[[ 13  29 -24  53]
 [-65 -54   1 -30]
 [ 54  45 -12 -43]
 [-32  58  58  -2]
 [ 58 -22  61 -51]
 [-41  12  16 -49]
 [  3  41  43  -7]
 [ 23 -35   1  28]
 [-21  54 -44 -56]
 [ 54  21  47  30]
 [-51  23  63  22]
 [-36  30  16   6]
 [-64 -24  -6  32]
 [-56  -5  12  52]
 [-14  28  18 -24]]
The 1st entry, reading row by row is 13
Give the entry in the bottom-right corner.
A: -24
Give the entry just right of -12.
A: -43
The fifth entry from the end, reading row by row: 52
Give the entry just right of the largest entry.
A: 22
The largest entry in the last column: 53
The bottom entry of the column that holds the largest entry -> 18
The second entry on the diagonal from the top-right corner -> 1
The entry in the bottom-left corner -> -14
Give the entry directly above 63.
A: 47
Give the minimum.
A: -65
Give the entry just right of -22.
A: 61
The entry just left of the largest entry -> 23
The entry directly above -43 -> -30
The smallest entry in the last column -> -56
The entry just right of the smallest entry: -54
Give the top entry of the column that holds the largest entry.
A: -24
Give the entry directly below the smallest entry.
A: 54
Give the 3rd entry on the main diagonal.
A: -12
Give the entry just right of -64.
A: -24
Give the largest entry.
A: 63
The largest entry in the first column -> 58
The entry directly above -49: -51
The 2nd smallest entry is -64
The third-last entry, reading row by row -> 28
The entry just right of -41 is 12

a =
[[-14.25 -13.85   7.16  -9.97 -15.34  -2.62   1.13  -5.67   2.24 -12.19
  -13.43   4.14   3.95   8.82]
 [ -9.84  -6.74  11.58   7.02  -9.97   4.89   3.86   3.23  -1.19  12.49
   -7.03  13.95   0.54  20.99]
 [-12.12 -12.24   8.45  -1.57 -13.29   1.75   0.70  -4.12  -7.11   3.82
   -9.02  10.95  -1.06  16.22]
 [ 16.91  15.90  -8.98   9.91  17.43   2.97  -3.77   3.60   1.37  10.66
   16.15 -12.76  -0.85 -15.08]
 [ 15.69  12.82 -10.68  -3.52  15.48   1.28  -2.09   1.22   5.05 -10.38
   11.81 -14.85   1.61 -19.20]]
The entry just left of -3.52 is -10.68
The entry just right of 0.54 -> 20.99
Give the entry just right of -1.19.
12.49
The entry just right of 7.02 is -9.97
Give the entry just right of 4.14.
3.95
The entry just left of -2.62 -> -15.34
The entry just left of 5.05: 1.22
The entry just left of -1.19 is 3.23
Give the entry just left of -14.85.
11.81
The entry just right of -7.11: 3.82

Questions about the matrix below. Indices start at 1.
1) Which number is the entry just right of the largest entry?
2) Which number is the entry at row 1, column 2?
3) Which number is the entry in row 2 and column 1?
4) Which number is the entry directly below the largest entry?
5) Which number is the entry directly below 6867?
6) Which number is the entry directly above 7035?
7) Which number is the entry in row 3 and column 1?
8) Which number is the entry in the bottom-right corner?
[[7932 8709 7443 7480 7056]
 [5426 3496 6829 6455 7675]
 [8469 9722 7506 7648 6907]
 [7850 8702 7283 7462 6867]
 [6942 6508 7221 7054 7257]
 [7035 6980 7064 7231 7193]
 [5913 4300 6748 6526 7653]
 [7597 7906 7290 7297 7091]
 [5329 3191 6582 6250 7690]
 [7449 7756 7208 7251 7169]
 [7218 7140 7106 7109 7273]
 [8040 9005 7384 7396 6742]
 [4629 1419 6444 6156 7916]
 [5555 3360 6693 6454 7752]
 [8204 9523 7519 7702 6848]]
1) 7506
2) 8709
3) 5426
4) 8702
5) 7257
6) 6942
7) 8469
8) 6848
